Here is a tiny trained network, its code and every weight. The questions are about switching its units off for an input and a class, where a switched-off unit gives its printed mean instead of its output.

import numpy as np


def w(rows, s, z=0):
    codes = np.array(rows[::2]) - 128.0
    scale = np.full(codes.shape[1], s)
    scale[-1] = z or s
    return codes * scale


def f(y):
    return y / 2 * (1 + np.tanh(0.7978845608 * (y + 0.044715 * y**3)))


def log_softmax(a):
    a = a - a.max(-1, keepdims=True)
    return a - np.log(np.exp(a).sum(-1, keepdims=True))


def net(x, mask):
    res = np.array(x, float).reshape(1, 8) / 4 @ E
    y = f(res @ A[0][:, :-1].T + A[0][:, -1])
    res = res + np.where(mask, y, B[0][:, -1]) @ B[0][:, :-1]
    return log_softmax(res[-1] @ U[:, :-1].T + U[:, -1])


A, B = {}, {}
E = w([
[106,130,211,113,174],'x0',
[61,180,123,79,77],'x1',
[187,167,83,209,169],'x2',
[204,155,80,99,208],'x3',
[175,236,198,55,172],'x4',
[119,98,45,2,160],'x5',
[100,204,73,130,56],'x6',
[212,68,116,104,49],'x7',
],0.0068)
A[0] = w([
[111,202,214,160,99,155],'N1',
[2,103,106,87,120,145],'N2',
[201,138,110,94,196,205],'N3',
[183,63,135,109,109,229],'N4',
[167,35,176,142,162,253],'N5',
[45,89,96,100,96,188],'N6',
[145,147,103,181,215,184],'N7',
[60,159,188,116,90,201],'N8',
[99,112,110,224,140,146],'N9',
[65,148,192,149,92,202],'N10',
[144,122,80,216,104,162],'N11',
[164,129,50,137,105,179],'N12',
[74,142,160,109,112,181],'N13',
[22,107,139,90,106,206],'N14',
[167,172,109,79,199,161],'N15',
[175,128,44,108,51,180],'N16',
[156,179,124,74,223,164],'N17',
[97,163,116,132,113,106],'N18',
],0.009,0.0039)
B[0] = w([
[70,143,241,164,68,208],'N1',
[70,121,53,73,216,220],'N2',
[230,170,189,100,171,218],'N3',
[166,66,158,92,92,216],'N4',
[196,1,144,125,154,255],'N5',
[103,103,26,79,144,210],'N6',
[171,158,143,188,190,204],'N7',
[19,121,165,92,109,220],'N8',
[125,110,66,247,161,193],'N9',
[29,102,166,144,89,213],'N10',
[133,128,81,209,78,196],'N11',
[183,148,105,128,87,178],'N12',
[85,126,139,99,137,185],'N13',
[33,77,82,44,171,232],'N14',
[164,169,142,87,181,202],'N15',
[197,153,78,64,8,202],'N16',
[155,188,156,91,247,217],'N17',
[116,131,137,123,129,139],'N18',
],0.0068,0.0069)
U = w([
[47,136,251,136,84,128],'0',
[205,62,187,117,159,112],'1',
[52,106,52,69,169,89],'2',
[133,118,96,254,135,88],'3',
[193,156,79,100,22,117],'4',
[157,43,139,108,102,250],'5',
[181,244,180,99,196,99],'6',
],0.0077,0.0024)

Each question gives the input, the list of numbers given to net, and the class t.
The units are the neurons (one row each of A and B). Each row of codes is followed by its name. A weight is (code - 128) times the scale printed after its matrix; where a second scale follows, it is the last column's (A, B and U).
mask holds one flag per neuron, in row order. A switched-off neuron (its flag False) gives its mean, the last column of its row in B, instead of its output. The means were averaged over made-up inputs and are rounded, as every weight is.
A unit's drop is (log p(t) with every unit on - log p(t) with that unit switched off) / (log p(t) with every unit on - log p(t) with every unit switched off).
The circuit of an input: a set's keep is (log p(t) with only the set's units on - log p(t) with every unit switched off) / (log p(t) with every unit on - log p(t) with every unit switched off). Starting from the 12 units with the biggest drops (on a tie, the unit counted first), units are removed one at a time, each time the one whose removal leaves the highest keep (on an exact tie, the one counted first), for as long as the keep stays at least 0.8.
circuit, biggest first: the units of the circuit, biggest drop first
most important unit: the unit with the biggest drop
k most important neurons: the k neurons with the biggest drops, biggest first
drop when u is switched off: that unit's drop, to one decimal
input [-5,2,-5,-8,-3,8,-3,8], class 2: circuit, biggest first	N2
input [4,-4,1,-2,-7,-4,-1,3], class 3: circuit, biggest first	N9; N11
input [3,0,6,-2,-3,-7,-4,7], class 3: 2 most important neurons	N9; N11
input [3,-3,5,-2,-8,0,-1,1], class 3: circuit, biggest first	N9; N11
input [1,-5,-6,-4,-8,-6,2,-6], class 2: circuit, biggest first	N14; N2
input [8,2,-4,-3,-1,1,-5,-1], class 2: 2 most important neurons	N14; N2
input [-3,-2,2,4,-2,-4,1,8], class 4: circuit, biggest first	N16; N12
input [-4,-4,3,1,-7,6,-8,-2], class 1: circuit, biggest first	N5; N3; N7
input [0,-8,7,-3,-5,2,0,8], class 4: 3 most important neurons	N16; N12; N11
input [-5,-5,-4,5,-3,8,8,-3], class 4: 2 most important neurons	N16; N12
input [4,1,-2,-4,-7,-2,-5,-6], class 2: drop when N14 is switched off	0.1
input [-6,1,4,-2,8,-6,0,-3], class 0: drop when N1 is switched off	0.7
input [2,-2,-4,6,-7,-8,0,-3], class 3: drop when N3 is switched off	0.0
input [2,2,4,4,4,6,3,6], class 6: most important unit	N17
